Below is a small trained network, with its code and all its weights. Each question gives an input and a target symbol and asks what happens when units are switched off, that is, made to give their printed mean instead of their output.

import numpy as np


def w(rows, s, z=0):
    codes = np.array(rows[::2]) - 128.0
    scale = np.full(codes.shape[1], s)
    scale[-1] = z or s
    return codes * scale


def f(y):
    return np.maximum(y, 0)


def softmax(a):
    e = np.exp(a - a.max(-1, keepdims=True))
    return e / e.sum(-1, keepdims=True)


def log_softmax(a):
    a = a - a.max(-1, keepdims=True)
    return a - np.log(np.exp(a).sum(-1, keepdims=True))


def net(x, mask):
    ids = ['ΓΘΛΠΦΨΩαβεημξστ'.index(c) for c in x.split()]
    T = len(ids)
    res = E[ids] + P[:T]
    u = 0
    for l in range(3):
        q, k, v = (res @ M[l].T for M in (Q, K, V))
        z = softmax(np.where(np.tri(T) > 0, q @ k.T / 4**0.5, -1e9)) @ v
        res = res + np.where(mask[u], z, O[l][:, -1]) @ O[l][:, :-1]
        u += 1
        y = f(res @ A[l][:, :-1].T + A[l][:, -1])
        res = res + np.where(mask[u : u + 12], y, B[l][:, -1]) @ B[l][:, :-1]
        u += 12
    return log_softmax(res[-1] @ U[:, :-1].T + U[:, -1])


Q, K, V, O, A, B = {}, {}, {}, {}, {}, {}
E = w([
[73,84,52,175,116,166,119],'Γ',
[82,101,83,155,145,171,110],'Θ',
[86,144,139,157,118,118,116],'Λ',
[76,107,146,168,108,96,109],'Π',
[86,159,142,162,120,110,124],'Φ',
[96,113,110,177,80,106,126],'Ψ',
[105,196,72,140,177,172,124],'Ω',
[104,87,164,130,105,137,122],'α',
[121,125,35,174,167,215,165],'β',
[149,134,130,139,54,153,161],'ε',
[158,252,148,143,126,110,157],'η',
[151,159,55,177,122,89,106],'μ',
[129,105,133,143,208,140,140],'ξ',
[168,97,201,118,97,97,164],'σ',
[52,127,96,55,163,25,175],'τ',
],0.019)
P = w([
[132,183,197,145,125,170,3],'0',
[107,193,187,173,99,172,60],'1',
[108,182,173,176,96,168,92],'2',
[107,171,166,172,105,153,113],'3',
[121,168,155,163,104,138,126],'4',
[132,152,136,155,111,131,142],'5',
[142,147,128,147,122,115,156],'6',
[155,135,118,141,132,101,168],'7',
[166,124,107,128,131,92,183],'8',
[173,115,103,120,142,76,198],'9',
[183,103,92,108,151,60,202],'10',
[194,98,89,102,157,50,217],'11',
[200,87,88,90,171,34,226],'12',
],0.008)
Q[0] = w([
[120,103,108,99,165,189,140],'0.h1',
[116,73,186,49,154,213,48],'0.h1',
[10,145,58,232,84,159,246],'0.h1',
[99,3,166,157,142,99,164],'0.h1',
],0.0044)
K[0] = w([
[125,139,143,151,120,95,111],'0.h1',
[157,124,156,166,140,163,106],'0.h1',
[98,151,120,2,138,87,90],'0.h1',
[70,138,136,127,124,146,135],'0.h1',
],0.0086)
V[0] = w([
[228,156,149,193,143,123,35],'0.h1',
[36,85,97,2,132,33,193],'0.h1',
[115,153,55,114,132,61,228],'0.h1',
[130,123,86,42,138,163,105],'0.h1',
],0.0055)
O[0] = w([
[70,166,193,216,112,181,109,165],'0.h1',
[227,79,24,1,102,127,91,4],'0.h1',
[234,92,56,160,118,112,219,92],'0.h1',
[127,108,91,84,157,175,118,55],'0.h1',
],0.006,0.0039)
A[0] = w([
[106,129,104,146,181,86,106,56],'0.n1',
[156,10,141,126,191,221,116,208],'0.n2',
[170,45,106,119,171,254,63,48],'0.n3',
[209,227,85,154,64,95,138,68],'0.n4',
[113,95,200,114,96,38,71,128],'0.n5',
[69,159,42,185,120,143,145,207],'0.n6',
[107,150,38,113,162,221,94,207],'0.n7',
[145,199,111,163,86,73,80,45],'0.n8',
[88,123,180,55,120,77,184,160],'0.n9',
[177,174,150,78,70,115,129,159],'0.n10',
[202,21,118,123,102,207,108,94],'0.n11',
[131,112,120,141,188,82,130,253],'0.n12',
],0.0077,0.0033)
B[0] = w([
[165,154,125,156,149,142,140,146],'0.n1',
[64,157,93,205,155,101,148,164],'0.n2',
[44,134,72,254,47,132,146,137],'0.n3',
[178,171,110,211,185,187,119,203],'0.n4',
[149,118,170,137,43,93,163,180],'0.n5',
[170,147,218,135,80,55,79,254],'0.n6',
[112,157,222,139,111,14,134,167],'0.n7',
[141,122,90,221,158,155,91,174],'0.n8',
[190,193,103,122,104,92,136,165],'0.n9',
[110,159,152,141,152,167,184,175],'0.n10',
[120,154,82,172,72,132,197,146],'0.n11',
[132,192,122,130,148,109,179,193],'0.n12',
],0.0075,0.0064)
Q[1] = w([
[122,189,37,95,210,91,118],'1.h1',
[63,173,106,69,85,80,80],'1.h1',
[199,195,217,231,85,132,215],'1.h1',
[202,252,220,177,126,3,174],'1.h1',
],0.007)
K[1] = w([
[116,56,119,118,119,170,120],'1.h1',
[108,135,94,148,60,176,120],'1.h1',
[214,150,83,116,168,70,198],'1.h1',
[197,128,1,53,117,109,226],'1.h1',
],0.0098)
V[1] = w([
[22,119,191,144,252,51,69],'1.h1',
[125,105,30,161,90,138,63],'1.h1',
[173,211,67,173,183,165,112],'1.h1',
[176,198,131,101,195,255,130],'1.h1',
],0.0053)
O[1] = w([
[91,220,81,2,112,125,77,152],'1.h1',
[168,63,75,180,60,122,25,4],'1.h1',
[111,197,55,209,31,109,163,249],'1.h1',
[69,93,88,125,36,177,238,98],'1.h1',
],0.0073,0.0042)
A[1] = w([
[119,133,135,23,156,122,151,85],'1.n1',
[99,92,149,67,95,184,123,145],'1.n2',
[117,83,169,134,142,162,157,20],'1.n3',
[139,98,254,147,109,50,134,255],'1.n4',
[96,113,150,105,108,48,164,231],'1.n5',
[67,198,141,172,118,136,161,169],'1.n6',
[114,85,205,154,101,103,158,198],'1.n7',
[98,124,130,84,167,104,115,178],'1.n8',
[108,171,126,66,79,81,142,69],'1.n9',
[126,137,141,115,110,158,115,84],'1.n10',
[63,105,122,110,177,117,113,174],'1.n11',
[167,152,150,88,123,118,135,73],'1.n12',
],0.0094,0.0031)
B[1] = w([
[120,214,68,251,115,142,129,135],'1.n1',
[114,207,37,145,150,160,100,129],'1.n2',
[142,79,120,186,187,60,112,133],'1.n3',
[212,162,75,133,110,203,44,227],'1.n4',
[252,159,81,122,107,169,145,174],'1.n5',
[107,102,174,145,111,170,195,254],'1.n6',
[96,86,97,179,172,253,127,192],'1.n7',
[121,206,134,126,97,82,167,139],'1.n8',
[219,140,190,116,124,125,180,153],'1.n9',
[91,179,133,167,155,142,144,134],'1.n10',
[128,226,152,107,144,97,148,138],'1.n11',
[166,151,109,121,97,130,168,135],'1.n12',
],0.0058,0.02)
Q[2] = w([
[66,102,91,99,192,2,64],'2.h1',
[76,60,104,67,148,137,90],'2.h1',
[183,136,167,164,120,144,125],'2.h1',
[162,188,126,144,207,163,142],'2.h1',
],0.011)
K[2] = w([
[66,159,243,83,51,219,56],'2.h1',
[78,132,193,207,114,140,41],'2.h1',
[126,38,49,111,173,106,152],'2.h1',
[186,57,2,99,159,119,103],'2.h1',
],0.0062)
V[2] = w([
[153,191,156,216,3,27,30],'2.h1',
[253,104,195,70,144,104,110],'2.h1',
[77,212,239,77,245,18,137],'2.h1',
[176,182,126,152,110,39,135],'2.h1',
],0.0045)
O[2] = w([
[133,13,196,134,118,2,124,254],'2.h1',
[138,98,208,53,226,145,142,101],'2.h1',
[135,26,20,6,139,142,143,65],'2.h1',
[101,67,149,108,118,123,73,234],'2.h1',
],0.0072,0.0077)
A[2] = w([
[147,4,87,100,129,151,95,50],'2.n1',
[169,218,89,185,120,136,139,123],'2.n2',
[93,102,175,128,130,208,171,70],'2.n3',
[82,125,135,154,86,166,217,51],'2.n4',
[176,92,90,122,2,134,89,141],'2.n5',
[112,142,144,140,166,204,59,28],'2.n6',
[126,60,212,55,121,148,149,85],'2.n7',
[165,143,33,77,99,197,109,3],'2.n8',
[123,158,144,87,81,72,147,90],'2.n9',
[50,62,112,105,210,42,111,127],'2.n10',
[136,212,106,84,141,173,126,229],'2.n11',
[184,126,163,49,209,218,79,115],'2.n12',
],0.0088,0.0045)
B[2] = w([
[206,213,70,55,42,240,73,142],'2.n1',
[55,85,147,45,111,157,96,252],'2.n2',
[151,92,91,131,170,78,163,175],'2.n3',
[168,171,111,122,145,73,49,210],'2.n4',
[98,159,41,119,186,84,199,172],'2.n5',
[179,89,78,99,180,120,192,161],'2.n6',
[117,136,215,61,51,124,196,144],'2.n7',
[46,137,197,131,189,46,114,146],'2.n8',
[185,64,95,142,168,187,169,144],'2.n9',
[11,3,90,185,71,157,56,137],'2.n10',
[182,20,32,174,116,160,119,166],'2.n11',
[23,255,131,98,143,70,142,157],'2.n12',
],0.0074,0.023)
U = w([
[146,82,123,108,64,124,69,98],'Γ',
[7,73,184,108,127,136,165,129],'Θ',
[99,138,156,99,100,122,122,120],'Λ',
[104,174,176,87,147,59,84,158],'Π',
[116,150,159,102,91,122,123,125],'Φ',
[172,124,118,146,183,75,9,112],'Ψ',
[112,116,217,95,48,151,253,112],'Ω',
[169,199,96,78,85,136,27,112],'α',
[113,135,175,103,108,104,117,164],'β',
[141,93,158,197,77,254,105,211],'ε',
[97,248,137,119,49,130,186,3],'η',
[115,85,159,183,98,57,193,56],'μ',
[72,104,31,126,121,159,168,201],'ξ',
[87,183,171,142,200,136,208,89],'σ',
[207,122,127,136,144,93,155,89],'τ',
],0.0063,0.0056)

Each question gives the input, a string of symbols that net reads in full, and the target symbol t.
The units are the heads (4 rows each of Q, K, V and O) and the neurons (one row each of A and B). Each row of codes is followed by its name. A weight is (code - 128) times the scale printed after its matrix; where a second scale follows, it is the last column's (O, A, B and U).
mask holds one flag per unit, layer by layer, with each layer's heads first. A switched-off unit (its flag False) gives its mean, the last column of its rows in O or B, instead of its output. The means were averaged over made-up inputs and are rounded, as every weight is.
A unit's drop is (log p(t) with every unit on - log p(t) with that unit switched off) / (log p(t) with every unit on - log p(t) with every unit switched off).
The circuit of an input: a set's keep is (log p(t) with only the set's units on - log p(t) with every unit switched off) / (log p(t) with every unit on - log p(t) with every unit switched off). Starting from the 12 units with the biggest drops (on a tie, the unit counted first), units are removed one at a time, each time the one whose removal leaves the highest keep (on an exact tie, the one counted first), for as long as the keep stays at least 0.8.
units of the circuit, in order: the units of the circuit, biggest drop first
unit that matters most: the unit with the biggest drop
top k neurons: the k neurons with the biggest drops, biggest first
top k neurons in layer l: the k neurons of layer l with the biggest drops, biggest first
input ε Γ Θ Θ ε ε Φ Ω Γ μ ε Π, target μ: units of the circuit, in order	[2.h1 1.h1 0.n4]
input ε Ω μ Ω ε, target μ: units of the circuit, in order	[2.h1 1.h1 0.n8]
input ε α ε Π ξ, target ξ: units of the circuit, in order	[2.h1 2.n11 1.h1 0.h1]
input ε Π Ψ ξ ε Γ ε σ Π ε, target σ: top neuron	[0.n9]
input Θ ε ε η Γ, target η: units of the circuit, in order	[1.h1 2.h1 0.n4]
input Φ ξ Π η Θ Λ, target η: units of the circuit, in order	[1.h1 2.h1]
input Π ε Φ Π, target ε: units of the circuit, in order	[1.n7 1.n4 1.h1]
input Π ε Π ε ε Λ ε ε ε, target ε: units of the circuit, in order	[1.h1 2.h1 1.n7]
input ξ Θ ε Π Π σ σ, target σ: units of the circuit, in order	[2.n12 1.h1 2.h1 1.n7]
input ξ Φ μ σ η, target σ: top 2 neurons in layer 0	[0.n9 0.n8]
input ε μ ε η Θ ε ε α Ψ ξ α α, target ξ: top 2 neurons	[0.n12 2.n11]
input ε σ ξ Ψ ε Π ξ Γ μ, target ξ: top 4 neurons in layer 1	[1.n5 1.n4 1.n7 1.n9]
input ε Γ ε Θ η ε ε Ψ, target ε: top 2 neurons in layer 0	[0.n8 0.n6]
input Π ξ Γ, target ξ: unit that matters most	2.h1
input Θ ε Ψ Π α Θ η Γ ε, target η: top 2 neurons	[0.n4 2.n4]
input Π Θ Θ, target Π: top 2 neurons	[0.n7 0.n6]
input Γ ξ Θ ξ Φ ε ε τ μ, target Ψ: top 2 neurons	[1.n6 0.n4]
input μ ξ ε Ψ Π ξ Π Ω, target ξ: top 2 neurons	[2.n11 1.n4]
input ξ Ψ Ψ Π Ω ε η ξ Θ Π Φ Ψ η, target η: top 2 neurons	[0.n4 2.n4]
input Ψ ε μ η μ ε ξ Λ Ψ ε ε Ω, target ε: top 2 neurons	[0.n7 0.n6]
input ε ε Π ε Θ ε μ η ε ε ε ε ξ, target ξ: top 2 neurons in layer 0	[0.n6 0.n12]
input ε ξ Θ σ Π Θ, target σ: top neuron in layer 0	[0.n5]
input μ Θ τ Π Θ ξ μ ξ μ ξ ε, target Ω: top 2 neurons in layer 2	[2.n7 2.n4]
input Π ε ε Ψ ε ε Φ Θ τ Π, target α: top 2 neurons	[2.n1 1.n6]
input Φ Ψ σ, target σ: top 2 neurons in layer 2	[2.n12 2.n6]
input ε ε η τ ε σ ξ Λ η ε Θ, target ε: top 2 neurons in layer 0	[0.n2 0.n3]
input α ε ε Π Ω ε ε τ ξ ε, target Ω: top 4 neurons	[2.n7 1.n4 1.n7 0.n9]
input σ Ω Π ε Ψ ε ε η, target η: top 3 neurons	[0.n4 2.n4 0.n8]
input η Θ σ ξ, target σ: top 2 neurons in layer 0	[0.n9 0.n5]
input Γ Λ ε ε ε ε β Λ η Γ, target η: top neuron in layer 1	[1.n5]
